Here is a tiny trained network, its code and every weight. The questions are about switching its units off for an input and a target symbol, where a switched-off unit gives its printed mean instead of its output.

import numpy as np


def w(rows, s, z=0):
    codes = np.array(rows[::2]) - 128.0
    scale = np.full(codes.shape[1], s)
    scale[-1] = z or s
    return codes * scale


def f(y):
    return np.maximum(y, 0)


def softmax(a):
    e = np.exp(a - a.max(-1, keepdims=True))
    return e / e.sum(-1, keepdims=True)


def log_softmax(a):
    a = a - a.max(-1, keepdims=True)
    return a - np.log(np.exp(a).sum(-1, keepdims=True))


def net(x, mask):
    ids = ['βεθπσω'.index(c) for c in x.split()]
    T = len(ids)
    res = E[ids] + P[:T]
    u = 0
    for l in range(2):
        r = res
        for j in range(2):
            rows = slice(3 * j, 3 * j + 3)
            q, k, v = (r @ M[l][rows].T for M in (Q, K, V))
            z = softmax(np.where(np.tri(T) > 0, q @ k.T / 3**0.5, -1e9)) @ v
            o = O[l][rows]
            res = res + np.where(mask[u + j], z, o[:, -1]) @ o[:, :-1]
        u += 2
        y = f(res @ A[l][:, :-1].T + A[l][:, -1])
        res = res + np.where(mask[u : u + 8], y, B[l][:, -1]) @ B[l][:, :-1]
        u += 8
    return log_softmax(res[-1] @ U[:, :-1].T + U[:, -1])


Q, K, V, O, A, B = {}, {}, {}, {}, {}, {}
E = w([
[133,124,190,114,131,128],'β',
[75,166,132,239,167,91],'ε',
[149,115,157,120,145,88],'θ',
[91,189,83,57,146,80],'π',
[148,108,127,195,2,104],'σ',
[161,121,143,134,158,196],'ω',
],0.02)
P = w([
[142,236,126,143,94,116],'0',
[37,82,177,68,143,167],'1',
[124,53,70,85,177,211],'2',
[230,181,117,173,118,94],'3',
[84,165,218,98,88,135],'4',
[9,75,84,96,84,112],'5',
],0.014)
Q[0] = w([
[147,65,82,182,129,123],'L0H0',
[136,139,63,157,81,131],'L0H0',
[165,230,153,199,170,97],'L0H0',
[63,1,105,90,207,121],'L0H1',
[193,113,38,178,120,98],'L0H1',
[206,89,102,74,93,121],'L0H1',
],0.012)
K[0] = w([
[127,181,222,169,109,147],'L0H0',
[73,231,160,124,139,112],'L0H0',
[7,92,184,119,120,164],'L0H0',
[238,190,123,132,133,83],'L0H1',
[84,159,209,136,107,124],'L0H1',
[128,116,157,56,81,131],'L0H1',
],0.012)
V[0] = w([
[139,126,79,183,182,54],'L0H0',
[96,83,228,113,175,103],'L0H0',
[131,79,75,80,132,3],'L0H0',
[62,114,96,196,185,140],'L0H1',
[125,109,32,113,125,114],'L0H1',
[150,94,112,171,177,123],'L0H1',
],0.011)
O[0] = w([
[174,120,183,145,104,23,131],'L0H0',
[119,88,171,97,119,94,142],'L0H0',
[192,37,255,201,151,218,37],'L0H0',
[79,48,92,150,92,42,100],'L0H1',
[150,153,52,175,158,124,3],'L0H1',
[227,93,118,72,153,110,59],'L0H1',
],0.011,0.003)
A[0] = w([
[128,124,214,107,219,124,251],'L0N0',
[83,115,169,33,171,236,165],'L0N1',
[121,147,161,151,1,132,34],'L0N2',
[133,185,171,10,155,175,204],'L0N3',
[77,118,53,62,167,87,7],'L0N4',
[86,130,131,151,200,166,199],'L0N5',
[160,178,73,161,227,65,117],'L0N6',
[230,182,142,116,100,6,179],'L0N7',
],0.0081,0.002)
B[0] = w([
[17,189,100,106,179,254,220],'L0N0',
[47,159,228,61,91,6,242],'L0N1',
[108,189,21,140,103,227,187],'L0N2',
[210,180,170,84,91,100,254],'L0N3',
[122,99,107,119,158,142,226],'L0N4',
[123,155,86,236,166,79,180],'L0N5',
[225,197,110,219,88,52,172],'L0N6',
[118,101,171,134,174,248,217],'L0N7',
],0.0063,0.01)
Q[1] = w([
[158,138,176,164,6,89],'L1H0',
[123,82,125,130,152,74],'L1H0',
[86,123,136,105,144,150],'L1H0',
[166,143,166,115,159,131],'L1H1',
[125,110,118,141,86,151],'L1H1',
[133,159,129,101,92,194],'L1H1',
],0.013)
K[1] = w([
[27,71,126,50,2,113],'L1H0',
[61,168,171,117,155,97],'L1H0',
[212,164,172,105,198,128],'L1H0',
[49,59,103,117,177,181],'L1H1',
[42,145,111,163,86,160],'L1H1',
[191,180,135,67,199,216],'L1H1',
],0.0078)
V[1] = w([
[199,114,83,185,32,132],'L1H0',
[79,88,119,123,1,102],'L1H0',
[90,131,181,126,97,58],'L1H0',
[105,167,144,50,102,204],'L1H1',
[97,83,165,167,184,216],'L1H1',
[63,121,56,161,103,166],'L1H1',
],0.0093)
O[1] = w([
[195,135,97,166,137,116,116],'L1H0',
[122,172,98,51,247,162,102],'L1H0',
[69,151,114,168,76,130,131],'L1H0',
[171,147,99,183,124,75,248],'L1H1',
[119,150,136,97,183,120,80],'L1H1',
[76,127,138,168,138,146,110],'L1H1',
],0.012,0.014)
A[1] = w([
[157,109,98,168,112,35,78],'L1N0',
[103,80,165,125,64,123,93],'L1N1',
[195,83,218,29,82,126,208],'L1N2',
[7,69,64,187,110,88,31],'L1N3',
[149,159,6,209,105,81,117],'L1N4',
[142,90,92,133,185,212,2],'L1N5',
[188,140,233,53,165,65,107],'L1N6',
[3,100,224,118,214,153,160],'L1N7',
],0.0068,0.0066)
B[1] = w([
[140,186,188,156,126,145,183],'L1N0',
[108,61,97,33,224,90,171],'L1N1',
[143,85,130,139,76,148,188],'L1N2',
[172,102,119,32,248,235,187],'L1N3',
[101,44,201,101,179,114,251],'L1N4',
[23,131,236,48,2,163,140],'L1N5',
[82,32,143,108,35,187,193],'L1N6',
[166,150,25,132,135,114,217],'L1N7',
],0.0065,0.018)
U = w([
[216,170,231,51,76,198,31],'β',
[240,217,212,41,180,112,1],'ε',
[93,157,190,191,179,71,246],'θ',
[184,116,42,125,81,126,229],'π',
[132,223,109,104,81,122,50],'σ',
[215,137,11,142,70,3,249],'ω',
],0.0063,0.0025)

Each question gives the input, a string of symbols that net reads in full, and the target symbol t.
The units are the heads (3 rows each of Q, K, V and O) and the neurons (one row each of A and B). Each row of codes is followed by its name. A weight is (code - 128) times the scale printed after its matrix; where a second scale follows, it is the last column's (O, A, B and U).
mask holds one flag per unit, layer by layer, with each layer's heads first. A switched-off unit (its flag False) gives its mean, the last column of its rows in O or B, instead of its output. The means were averaged over made-up inputs and are rounded, as every weight is.
A unit's drop is (log p(t) with every unit on - log p(t) with that unit switched off) / (log p(t) with every unit on - log p(t) with every unit switched off).
The circuit of an input: a set's keep is (log p(t) with only the set's units on - log p(t) with every unit switched off) / (log p(t) with every unit on - log p(t) with every unit switched off). Starting from the 12 units with the biggest drops (on a tie, the unit counted first), units are removed one at a time, each time the one whose removal leaves the highest keep (on an exact tie, the one counted first), for as long as the keep stays at least 0.8.
circuit, biggest first: the units of the circuit, biggest drop first
unit that matters most: the unit with the biggest drop
k most important neurons: the k neurons with the biggest drops, biggest first
k most important neurons of layer l: the k neurons of layer l with the biggest drops, biggest first
which heads matter: for each layer, one digit per head in row order, 1 if its drop is at least 0.15 and else 0, layers parted by /
input ε π β θ θ ε, target π: unit that matters most : L1N7
input π θ θ θ π σ, target β: which heads matter : 11 / 11
input σ θ ω ω ω, target ω: which heads matter : 11 / 00
input ε ε θ β π π, target σ: circuit, biggest first : (L1H0; L0H1; L1N4)
input θ π π σ β, target θ: 4 most important neurons : (L0N3; L0N6; L0N0; L1N3)
input π ω ω θ θ, target ω: which heads matter : 10 / 00
input σ ω β β θ ω, target σ: which heads matter : 01 / 10
input ω σ π θ ω, target θ: which heads matter : 11 / 00
input σ σ π ε π, target θ: circuit, biggest first : (L0H1; L0H0; L1H1)
input θ θ θ θ π β, target β: circuit, biggest first : (L0H1; L0H0)
input π θ π σ ω θ, target ε: which heads matter : 11 / 10
input ω ω ω, target ω: which heads matter : 10 / 00
input ε ω ω ε σ, target σ: circuit, biggest first : (L1H0; L0H1; L0H0; L0N2)
input ω ω β, target ω: circuit, biggest first : (L0H0; L1H1)
input β π θ ε π π, target π: 2 most important neurons of layer 1 : (L1N7; L1N3)
input σ σ θ ε σ θ, target π: unit that matters most : L1H1
input θ θ σ θ, target β: 3 most important neurons : (L0N0; L0N1; L1N6)
input θ θ β β π, target σ: 3 most important neurons of layer 0 : (L0N3; L0N1; L0N7)
input ω ε β θ θ, target σ: which heads matter : 10 / 10
input β θ π β ε β, target σ: which heads matter : 01 / 10
input ε π σ θ, target θ: unit that matters most : L0N3
input π ε ε ω, target π: which heads matter : 01 / 01
input ε π θ, target π: 2 most important neurons of layer 1 : (L1N4; L1N7)
input σ ε β ω ε, target π: 2 most important neurons of layer 1 : (L1N7; L1N3)
input ω π ε σ, target π: circuit, biggest first : (L0H0; L1H1; L0N2)
input β θ θ, target σ: 2 most important neurons : (L0N1; L1N4)
